Below are the code and all the weights of a small trained network. Each question names an input and a target symbol and asks about switching units off, where a switched-off unit gives its printed mean instead of its output.

import numpy as np


def w(rows, s, z=0):
    codes = np.array(rows[::2]) - 128.0
    scale = np.full(codes.shape[1], s)
    scale[-1] = z or s
    return codes * scale


def f(y):
    return np.maximum(y, 0)


def softmax(a):
    e = np.exp(a - a.max(-1, keepdims=True))
    return e / e.sum(-1, keepdims=True)


def log_softmax(a):
    a = a - a.max(-1, keepdims=True)
    return a - np.log(np.exp(a).sum(-1, keepdims=True))


def net(x, mask):
    ids = ['αγδεθμπτφ'.index(c) for c in x.split()]
    T = len(ids)
    res = E[ids] + P[:T]
    r = res
    for j in range(2):
        rows = slice(3 * j, 3 * j + 3)
        q, k, v = (r @ M[0][rows].T for M in (Q, K, V))
        z = softmax(np.where(np.tri(T) > 0, q @ k.T / 3**0.5, -1e9)) @ v
        o = O[0][rows]
        res = res + np.where(mask[j], z, o[:, -1]) @ o[:, :-1]
    y = f(res @ A[0][:, :-1].T + A[0][:, -1])
    res = res + np.where(mask[2:18], y, B[0][:, -1]) @ B[0][:, :-1]
    return log_softmax(res[-1] @ U[:, :-1].T + U[:, -1])


Q, K, V, O, A, B = {}, {}, {}, {}, {}, {}
E = w([
[71,83,115,116],'α',
[142,104,233,164],'γ',
[99,160,164,85],'δ',
[82,132,97,212],'ε',
[92,89,75,155],'θ',
[177,248,120,173],'μ',
[88,135,131,105],'π',
[212,62,117,161],'τ',
[77,152,92,115],'φ',
],0.012)
P = w([
[149,119,60,65],'0',
[57,113,147,218],'1',
[170,119,81,75],'2',
[71,111,169,223],'3',
[192,123,102,81],'4',
[75,109,183,248],'5',
[203,134,112,96],'6',
[94,108,203,254],'7',
[223,139,112,108],'8',
[82,108,218,231],'9',
[190,148,106,105],'10',
],0.0076)
Q[0] = w([
[66,134,152,151],'H1',
[203,131,92,93],'H1',
[164,124,91,138],'H1',
[253,145,55,77],'H2',
[162,112,146,136],'H2',
[222,157,53,62],'H2',
],0.018)
K[0] = w([
[213,43,198,169],'H1',
[19,221,15,85],'H1',
[34,184,113,141],'H1',
[2,107,62,82],'H2',
[51,79,199,160],'H2',
[34,119,61,77],'H2',
],0.0087)
V[0] = w([
[58,159,75,98],'H1',
[131,161,189,59],'H1',
[165,12,151,130],'H1',
[63,38,133,121],'H2',
[97,58,241,113],'H2',
[58,255,156,132],'H2',
],0.0072)
O[0] = w([
[95,184,94,117,113],'H1',
[68,116,190,58,4],'H1',
[199,127,176,146,178],'H1',
[86,87,79,92,170],'H2',
[17,66,154,91,118],'H2',
[89,255,145,158,81],'H2',
],0.0071,0.0024)
A[0] = w([
[200,205,97,81,90],'N1',
[111,115,158,222,27],'N2',
[209,104,198,104,144],'N3',
[137,144,46,140,130],'N4',
[72,100,102,148,3],'N5',
[163,178,166,94,231],'N6',
[165,83,123,167,118],'N7',
[94,172,186,31,188],'N8',
[62,178,196,189,73],'N9',
[25,124,167,152,29],'N10',
[111,60,155,124,240],'N11',
[134,135,1,141,105],'N12',
[77,33,106,98,220],'N13',
[180,44,84,152,145],'N14',
[50,192,153,127,75],'N15',
[132,90,57,13,171],'N16',
],0.0081,0.0028)
B[0] = w([
[27,180,119,163,175],'N1',
[108,254,153,37,222],'N2',
[102,154,63,143,186],'N3',
[87,97,110,121,203],'N4',
[46,195,135,130,144],'N5',
[125,145,106,190,173],'N6',
[169,142,126,111,213],'N7',
[244,149,103,200,159],'N8',
[196,129,81,6,202],'N9',
[104,86,75,36,172],'N10',
[74,104,166,182,235],'N11',
[55,43,79,88,228],'N12',
[125,176,238,145,234],'N13',
[158,75,143,129,253],'N14',
[227,82,70,119,160],'N15',
[129,192,174,49,194],'N16',
],0.0077,0.0045)
U = w([
[59,174,114,190,5],'α',
[76,124,193,53,194],'γ',
[219,91,81,70,141],'δ',
[82,151,71,72,15],'ε',
[87,89,66,198,110],'θ',
[216,212,135,116,216],'μ',
[145,150,121,86,123],'π',
[158,112,191,255,215],'τ',
[122,82,89,72,34],'φ',
],0.0085,0.0025)

Each question gives the input, a string of symbols that net reads in full, and the target symbol t.
The units are the heads (3 rows each of Q, K, V and O) and the neurons (one row each of A and B). Each row of codes is followed by its name. A weight is (code - 128) times the scale printed after its matrix; where a second scale follows, it is the last column's (O, A, B and U).
mask holds one flag per unit, heads first, then neurons. A switched-off unit (its flag False) gives its mean, the last column of its rows in O or B, instead of its output. The means were averaged over made-up inputs and are rounded, as every weight is.
A unit's drop is (log p(t) with every unit on - log p(t) with that unit switched off) / (log p(t) with every unit on - log p(t) with every unit switched off).
The circuit of an input: a set's keep is (log p(t) with only the set's units on - log p(t) with every unit switched off) / (log p(t) with every unit on - log p(t) with every unit switched off). Starting from the 12 units with the biggest drops (on a tie, the unit counted first), units are removed one at a time, each time the one whose removal leaves the highest keep (on an exact tie, the one counted first), for as long as the keep stays at least 0.8.
circuit, biggest first: the units of the circuit, biggest drop first
unit that matters most: the unit with the biggest drop
top k neurons: the k neurons with the biggest drops, biggest first
drop when u is switched off: that unit's drop, to one decimal
input φ θ μ δ δ π, target μ: circuit, biggest first => H2, N9
input τ ε ε π ε μ δ φ, target μ: unit that matters most => H2
input μ ε δ, target μ: circuit, biggest first => N8, H2
input ε μ δ δ δ δ δ α, target μ: circuit, biggest first => H2, N9
input ε θ θ γ α α θ α, target γ: top 2 neurons => N13, N10
input δ μ π μ τ γ γ φ γ θ, target γ: circuit, biggest first => H2, N2, N13, H1
input ε γ ε μ α α α φ ε ε, target μ: circuit, biggest first => H2, N2, N9
input τ ε τ τ τ α μ ε, target μ: circuit, biggest first => N2, H2, N9
input τ ε δ α α ε μ θ, target μ: circuit, biggest first => H2, N2, N9
input ε α μ μ δ γ ε ε π ε, target γ: top 2 neurons => N2, N10
input μ φ θ θ, target μ: top 3 neurons => N2, N9, N11
input δ τ ε φ, target τ: drop when H2 is switched off => 0.5
input ε τ μ π, target μ: drop when H2 is switched off => 0.6
input δ θ ε φ δ τ θ α, target τ: drop when H1 is switched off => 0.5
input γ φ α α, target γ: drop when N10 is switched off => 0.2
input μ ε μ, target α: top neuron => N1
